[ 24 -75  27 -17 -14 -13 -24 -18  49  -4  -1 -39  78  -1  18  31   2  26
  24 -25  15   4  -3 -39  30  -2 -53   7  -9  48  19  11  -4 -47 -41   7
  42  10] -> guz
[ -2  33  25  -6 -39 -57 -36   9  14 -16 -18 -26  38 -11 -23 -29 -41 -10
  -9  51  37 -20  37   2  12 -28  16 -47 -26  14  94   9  22 -34  53 -30
 -34  -8] -> kuzak
[  5   3   1  12  12  28  14   9  -1  -2   4 -27  -9   5 -43 -13  -4 -14
   2  -3  38 -21  33  16  10 -21 -17 -20   7  -8  55  12  -9  -3  10 -20
  -4  -6] -> vil
[ 12 -15 -26  42  15  32  20  11 -20  10  12 -36 -29   0 -64 -15  -4  -4
 -10 -59  19  -5   2  40  13 -18  -9 -16   6  27   7  12 -14  10  14  13
  -7  11] -> ramok
[-11  44  28  11   0 -23 -10 -20  -8  17 -15  20 -20 -14  36 -13   3  16
  -3  57   0 -17   6 -36  -3  -6  22 -30 -22 -17 -23  -9  19  12  22 -29
 -23 -19] -> rup
[ -7  42  -8   1   6 -23  36  18  18  11  44   9  22  -6  69 -13   9  18
 -22 -12  44  -6  14  22  31 -39 -21 -27  -5  -2   0  22 -16  34  26 -14
  -4 -38] -> vil
[ -6   7  23  -2  11  46  13 -36   4   0  25  32  -4  -5  93  42  91  37
  42 -52 -16  19  -8  -5  -1  -5   3  49  -3  -9 -49   3  -2  45 -32  46
  61  -7] -> Begem
[  6  18  -4  23   4  22   7   2 -24  -4 -17 -22  -9   1 -95  -2 -24 -16
   6 -11  -7 -12  15  33   3 -15  -1  -5  26   5  31   2  -1 -22   0  14
 -33  13] -> Doz
[ 42 -40   9   6  37 -24   2   0  41   3  24 -54  52  17  47 -38 -40  42
 -43  10  35 -19   9 -51  34  -9 -47 -50 -17  14  -4   8 -16 -30  -6 -55
  24   7] -> guz
[ 18 -19  67 -28  -3 -18 -29 -23  19   5 -31  41  29  -2  68   6  31  15
  71  23  -8  -6  -3 -68   7  -3 -23   3 -12  34  37   1  23 -11  -8 -16
  56   6] -> puz
[-30 -37 -26  31   2  40  24  -7 -22  22  -8  17 -15 -17 -12  31  29   1
  18 -67 -25   6 -19  15 -10  11  -9  27  11  40 -78  16  -6  40 -23  75
   4  -1] -> ramok
[  7 -15  37 -18  29 -12 -23  -1  20  -1   8 -80  60 -17 -21   5 -68  23
 -24  36  22 -11  38 -38  11   4 -23 -17 -29  38   9  -3  -3 -39  26 -75
 -41   2] -> meza
[ -4 -46   9  -9 -34 -19 -33 -16  40 -23 -39  -9  37   6  37  -3  -5  12
  34 -11  10 -14 -17  -4  33 -16 -29 -20  -7  40  60  -6   8 -36 -28  32
  10   4] -> rup
[ -3  16  47   1  27 -26  -8  -2 -10  10 -42  60   1  28  62  -9  14   0
  37  27 -11  -3 -16 -42  -6  -6 -24 -36  -3  10   4  -7  24   0   2 -19
  41 -10] -> Doz
[ -3  12   0  -3 -16  39  16  -3 -20   2   0  16 -12   2   7   5  40   4
  31 -34   4   3   7  25  16 -14   4  21   8   9  13  -6   9  29 -17  52
  12   2] -> meza
[ 12 -15   5   6 -17 -37 -28   2  55  -4  25 -51  48  -3  54 -17 -28  15
 -24  16  34 -16  16  -8  50 -26 -46 -24 -27  30  33  16  -8 -22  12 -40
  -1 -22] -> Begem
[  6 -71  -3  -4  -3  27  -9 -10   4  -9 -43  -1  10  33 -23   9  30   2
  42 -48   2   0   2   8 -11   9  -7   5  11   5  11   2   8 -26 -56  46
  37  29] -> guz
[ -8  17  51   1  -9  -8 -23 -14 -20  10 -42  48 -18 -16   8  14  33 -10
  24  64 -27  -3   9 -58 -43  19  25 -10 -17   5  -4  -9  39   3   5 -12
  17  -3] -> kuzak
[ 10  32 -28  20  13  14  21  10 -16   3  30 -23  -8  -9  -8   2 -15  16
 -61  -7  -8  -2  11 -26   7  -5   5  -7  -1   3 -56  25   9  16  28 -20
 -44 -12] -> Dula
[-11   9   0  -3 -49 -37 -15  15  30 -13  -7 -21  23 -12 -14 -31 -51 -11
  14   6  35  -7   9  16  44 -30 -20 -20  -4  34  81  28  17 -34  31 -22
 -20 -21] -> Vir
[-15   8  13   5 -24   2 -13  -7  -5   3 -13  -3  -3 -29 -33  17 -27  -1
   8   3 -15   2  17 -15 -10   0   3  16 -17  22  -2   5  16 -19  13   3
 -32  -1] -> Leg
[ 22  35  35  -9  26  22 -24 -16 -30   1 -10   4 -22  -8  -1  -3  33   4
  10  42 -16 -10  18 -53 -24  13  42  -9  13 -33   0  -4  19   1  19 -53
  27  11] -> Dula
[ 25  10  37 -31   4   7 -31 -45  29 -13  48 -31  47 -37  49  -4  53  15
  27 -10  21  -2  14 -22  37 -23  11  48 -23   0  27   9 -12  -1 -24  -9
   4  14] -> puz
[ -2  18   0 -25 -62 -33 -46 -20  11  -6  -3   3   6 -34  34   3  24 -10
   3  13  12  -3  15 -17  25 -21  15  15   4   1  35  23  33   1   0   6
  -7 -12] -> Dula
[ 13 -19   9  25  16  16   8  -1  -4  25 -11 -35 -11  -8 -47  23  -9  17
 -17  24   1   2   4 -21  -1  13 -20 -14 -12  32 -56   9   8  -3  17 -28
 -36 -24] -> meza
[ -2 -24  18 -22 -17 -15 -35  -7  39 -17   0 -31  38 -15  35 -13 -25   0
  19 -16  32 -11  14 -13  41 -19 -41   5   1  40  63  20  12 -40 -20 -25
  -3   3] -> Vir
[  5 -43  10   5  -9 -20  -7 -23  11   5 -16   7  14  -3  25  -1   9   7
  -3   0  -6  -2  -9 -39   2   4  -8  -9  -5   5 -40  12  19  -7 -26  11
  16   2] -> guz
[ 10   2   7  27  41  -8  19  18  -1  10 -20  21 -15  42  51 -21   0  40
   1   7   3 -20 -13 -16  14  -6 -27 -65  -7  17 -27 -15  -2   0  11 -29
   9  -9] -> rup
[  9 -41 -10  29  14  -3  11 -18   3   4   0  14 -27  15  76 -54  73  -2
   9 -49  29 -13 -29  16  42 -25 -16 -28   1  -1 -12   1  -7  37 -43  24
  61   8] -> ramok
[ 16   4   4  13  10  50  26 -13   4   8  26  -9  -8  -2   2  39  13  47
   2 -51  -7   5  -3  16  16  -4 -18  17  -6  24 -22  -1 -16  27  -1  24
 -16 -13] -> rup
[ 15  -8  40   2  -9 -24 -43 -25  36   4   4 -14  16 -37  34 -12  19   6
   6  38   2  -9  -5 -53  17  -6  -8   1 -36  15   2  -6  12 -23 -10 -39
   4  -7] -> Leg
[ 12 -33  -2  12 -12   8 -15   6  13  -9  11 -47  52   2 -14   3 -23   2
 -18 -20  22 -15  12  16  32 -13 -36 -20  -6  61  38   9 -16 -24  -2  30
  -6   5] -> kuzak
[ 12 -63  22  17  27 -10  22 -31  17   6 -22  48  22  29  80  -9  72  11
  16  -7 -20   0 -45 -43  11  -9 -44  -9   3   6 -74 -14   0  15 -63  29
  79 -10] -> Doz
[ 10  21   8  15 -15 -14   3  30  -4   1   0 -13  22   9 -32  -6 -41   7
 -22  17  13 -12  30   0  10 -19 -17 -35 -11  34  41   7   9 -20  34 -19
 -36   1] -> kuzak
[  4 -20   1  -8 -32 -16 -43  -4  28  -3  -5 -65  45 -37 -65  13 -69   1
 -11  21   4  -9  36 -20   9   1  -4   6 -16  34  28  23  17 -48  -1 -33
 -62   5] -> guz
[ -2   9 -10  24  11  -4  51  10  -1   7   4 -12   1  22  23 -26   0  28
 -12 -33  16  -9  -3   8  47 -25 -37 -20 -15  38 -16   1  -1  25   7  23
  -6 -14] -> meza
[  7 -89  30  -8 -11  -2 -16  -5  12 -10 -56 -39  43  26 -31  11 -25  -5
  28 -20  29  -9   6  -9  21   4 -50 -27  13  51  41   0   8 -53 -20  18
  26  20] -> meza
[-11   3  53 -32  -9  17 -38 -37  -5 -13 -33  39  -4 -22  29  -1  57 -13
  83 -10 -16  10  -2 -20  -7   0  23  36  12 -19  41  -2  38 -10 -34   0
  46  20] -> Vir
[  8  11 -55  37  16  44  51  18  -2   0  63 -50 -23   9 -22  17 -17  34
 -58 -70  15 -11  18  59  18 -23 -26  18  16  10 -46  15 -38  28  19  34
 -42 -15] -> Begem
[  5  -4  33  -1  -6 -18 -18  -5  10  -2   6 -15  45  -7  18  -4 -13  17
  -2  -1  23  -9  13 -30  33  -8 -28 -14 -13  28  30   9   5 -10  18   1
   6   3] -> kuzak
[  9   2  18   8   4  56  -5 -25   3  -5  15 -13   1 -15   4  30  27  17
  22 -49 -20   8  14   0  10   1  -5  41   7  -7  -6  13   3  10 -19  14
   5  13] -> Begem
[ -5  34  17 -10  -4  32  -3  -6 -10  -2   3  11  -6 -20  -1  13  25  -8
  30 -23  17  -1  20   7   1 -23   8  22  14 -15  31  13  11  19   3   4
 -13  -2] -> vil
[ -5   2 -17  21  12  -9  48  23  -2   6  20  -1   5  35  13 -19   0  23
   2 -28  22  -7   1  27  43 -21 -25 -29 -21  36  -7  19 -16  12  11  17
  -4  -9] -> puz
[-21  -5 -13  -6 -42   9  12 -10  14   3  10  11  36  -1  36  41   9  32
  22 -72 -10  12 -15  41  47 -19 -32  38  -3  43 -12   4 -12  23 -22  80
 -26 -14] -> rup
[ 14 -40  42   8  16 -13  -6  -2   2  13 -29   9  23   9  33 -13   7  11
  33  -7   8  -9 -10 -41   6 -13 -32 -27  -3  31   9  -9   8   0   0 -26
  53  14] -> ramok
[ 27 -48  32   3  37  21  11 -21   9   7 -18   1  12  25  -4  14  31  28
  26 -14 -16   0   2 -35 -16  19 -17 -10  -6  -2 -16   0   0 -10 -22 -12
  51   7] -> guz
[  5 -55  -1  27  31   4  40 -15  -6  15  -1   3   1  24  44 -17  18  22
 -26 -17   3  -4 -18 -16  22  -2 -35 -35  -4  19 -78   1  -4  23 -12  22
  34 -10] -> meza
[  4  38  -4  22  -2  14   7  19 -17   0 -16 -19 -27  13 -80  -1 -48   8
  -8  -3  -3  -5  18  34  -5  -9  14 -31 -11   7  38  -1   9 -18  45 -23
 -74  -2] -> rup
[   6   61  -30   58   12   50   56   51  -40    4    4  -17  -62   22
 -114    1  -57    7  -21  -26  -12  -10   15   35   -1   -7  -11  -25
   -2   18   12   13   -2    0   62   -8  -77  -14] -> Leg
[ 19 -19   6  -6  13  45  -3 -17 -23  -9 -21  20  -9  21   5  13  59   6
  26 -31 -19   9  -9 -25 -12  14  14  11  34 -22 -16   7   8  -3 -19  18
  56  19] -> Dula
[ 15   8  12  19  -6  -7 -29   6  10  14  -2 -39  -4 -28 -67   1 -40   1
 -17  44  -2  -9  12 -32  -3   4  -9  -8 -22   8  -4   0   9 -38  33 -56
 -54 -11] -> Leg
[ 13 -30   5  -6   5  49 -24 -18  -1  -8 -13  -2  -2   8   0  33  39  17
  33 -51  -5   6 -10  18  -5   2  -4  21  12   7   1 -14  -2 -12 -37  36
  -1  18] -> rup
[ 16 -35  29 -39 -16  25 -50 -42   0 -12 -12  11  24 -16  35   9  52  -6
  26 -11   1   0  14 -50  -1  13  18  28  30 -37  20   5  21  -6 -39  14
  59  31] -> Dula
[ 29 -75  38  -5  14  18 -10 -32   8  -5 -28  -7  10  30   4   6  36   7
  34 -26   5   3 -11 -37  -1  15 -21   0   4  -1  10  -5   4 -27 -49  13
  71  30] -> guz
[  0 -47 -17  -6 -24  24   5 -37   5   0   6  42  11   0 107  13  97   8
   5 -51 -15  12 -39 -32  23   2 -10  38  17   5 -74  13   4  43 -68  88
  72  -3] -> Dula
[ -6 -61  -8  23 -40 -16   2 -15  22  -4 -28   1  10  20   6   3  21  -5
  -1 -19   8  -5  -5   6   9 -21 -27  -6   0  -5 -19  14  18 -10 -22  44
   8  -6] -> Begem
[ 17 -57  32 -12 -21 -27 -42 -33  21  -1 -16 -24  28 -12  13 -18   5 -15
  14  20  23 -12   1 -27  21 -16  -7  -5 -21  27  17   5  14 -26 -27   0
   5  20] -> puz
[  1  10 -38  24 -44 -11   5  14   4   0   6 -40  -5  -3 -46   1 -14  -3
 -37  16  22  -9  21   9  30 -20  -2 -23  -5  24   4  39   8 -10  26 -11
 -41 -32] -> Dula
[-36  28   7  -6 -36  44   9   3 -21  -4  -4  36 -27  -5 -38  73  28   5
  58 -69 -22  20  17  37 -20   7  17  61  16  -2   9  19  18  25  15  66
 -12  -4] -> Begem
[ 22 -59   7  10  36  16  -9 -32  43  -3  35 -24  21  12  95 -29  39  38
 -21 -19  17 -16   2 -23  34 -11 -30  -6 -12 -20 -38  -1 -17  14 -43 -16
  47   9] -> Begem
[-11  30  -5   9 -20 -16  27   0  -4   8  17  -4  12  -6  10   9 -18  23
 -17   5   6  -1  19 -13  16 -17   4   0 -17   2 -41  24  11  20  11  -4
 -32 -22] -> guz
[-28  12 -35  23 -45  17  46  18 -26   4 -10  30 -22  11 -53  24   0 -10
  21 -37 -16   6   8  41   8 -17  -1  16  -7  35 -10  35  16  23   6  70
 -51 -16] -> puz
[ 14 -49   6  10  27 -22  22   0  28  -3   7  -8  40  36  50  -7  20  39
   4 -50  20  -7 -19 -15  37  -8 -46 -34  -6  20 -15  12  -8  -9 -21  20
  42   3] -> guz
[  6 -27  29  17  31  16  10  -3   2  12 -34  28   0  32  16  11  10  31
  29   5 -23 -12 -14 -36  -7  13 -29 -38  -6  18 -11 -17   3 -11  -3  -5
  29  -1] -> rup
[ -3 -10  52 -18   8  42  -8 -13 -35   1 -62  55 -16  10 -30  62  43   1
  86 -18 -48  15   5 -44 -57  37  19  29  17  -6  -5  -3  38  -9 -24  15
  42  23] -> guz
[-17  19  46 -19  11  11  14   1 -13   8 -25  44  13   8  56  36  19  27
  45 -10 -10   7  11 -37 -15   5 -12   4  -8  33 -12   0  24  22  16   9
  19 -13] -> meza
[-11 -16  10 -21 -29   8 -17   4  23  -9  -5 -31  46 -17 -10  33 -25 -15
  20 -31  30  -5  19  12  17 -26 -41  23  10  46  61  19  -4 -19  -4  16
 -22  -5] -> vil
[ 11 -22  32   4  22  25 -23 -36  16   7   1  -7  22 -28  59  25  26  20
  -2   5 -22   1   5 -61 -14  11 -13  19  -8 -10 -67   3  18   7 -27 -16
  19   3] -> Begem
[  8  13  29  22  55  -2  38  22 -10  11 -24  27 -13  28  39 -29  20  12
  10  46  22 -23  -1 -43 -15  -9 -16 -72   7 -20 -17  -8   3   6  13 -55
  49 -11] -> vil
[  1 -12   2  12 -37  -9  -9   7  35 -11  -2 -30  39   1  16  17  -6   9
  15 -28  28 -11  12  12  42 -25 -40  -7   2  31  35  26   3 -20   6  15
   0 -18] -> Begem
[-14   4  -1  -3 -12 -25 -19 -13  16  -4  -7 -21  12 -25  -3 -43 -36  -8
  -3  27  -2  -5  10  -5  16 -13   5   0  -6   8  11  15  12 -28   5 -40
 -26  -3] -> Vir
[-18   6  45 -31 -29  16 -19 -12 -29   5 -53  65 -20   1 -14  55  55   2
 100 -20 -25  17  -1 -16 -31  19  26  41  13 -13  21  -6  43  11 -20  46
  43  12] -> guz
[-25 -33  16 -18 -51   4 -14  14   4  -2 -51  18  18   9 -41  49   3  -5
  74 -33   4   8  10  31  15  10 -23   2  16  52  64  16  24 -22  -5  51
   5  -3] -> meza
[  9   7 -26  21  37  76  37   6  -7  -8  24 -34 -11  -7 -69   5 -24  23
  -4 -70 -22   2  14  24  -1   1 -17  30  20  18  -5  21  -9  -9  -4   3
 -42  14] -> Vir
[-19 -54 -12   7 -59 -29 -29 -17   7   9 -26 -13  18 -20 -11  -9   3 -23
  15 -28  37  -3  -2  29  16 -34  -9  -7  -3  23  31  14  18  -2 -18  58
  -3   8] -> ramok
[-17 -11  11  -4  36  51  37   7 -13  15  12  39  12   9  38  45  34  16
  31 -51 -13  14  -6 -19 -11   3 -40  31   9  19 -48   3 -13  37 -11  35
  43 -10] -> vil
[  0 -21  35 -10  14 -21 -23  -1  19  -1 -32  16  12  15  45 -37 -21  -5
  19  47   4 -16  -1 -48  -4   6 -22 -40   3   1  33   5  19 -37  -2 -62
  29   2] -> Vir
[ 15 -13  34  -9  28 -33   3 -10  23  16   9 -15  37   5  47  -5 -27  48
  -9  20  12  -7  22 -58   4  -6 -31 -26 -32  18  -6   2   4  -7  15 -44
  28  -6] -> guz
[-16  47   1   5 -29 -16   2  19   6  -4   5  -3  17  -8  -1  13 -38  17
  13 -24  13   1  20  15  32 -17 -17  -5  -6  29  29  29   1 -20  45  -8
 -44 -20] -> Leg
[  6 -67 -20  42   1  -1  22  28  -2   8 -17 -16   2  38 -10 -16 -15   8
  -1 -55  35  -9 -21  18  28 -28 -55 -49   6  52   1  12  -2  -4  -4  25
  17   9] -> ramok
[  8 -18  -1  14  -4 -36  -7  -6  12   9 -16 -25   6  -2 -14 -24 -34   7
 -26  36   9 -18  14 -28   3  -1  -7 -42 -13   1  -3  14  16 -26   0 -28
 -15   0] -> guz
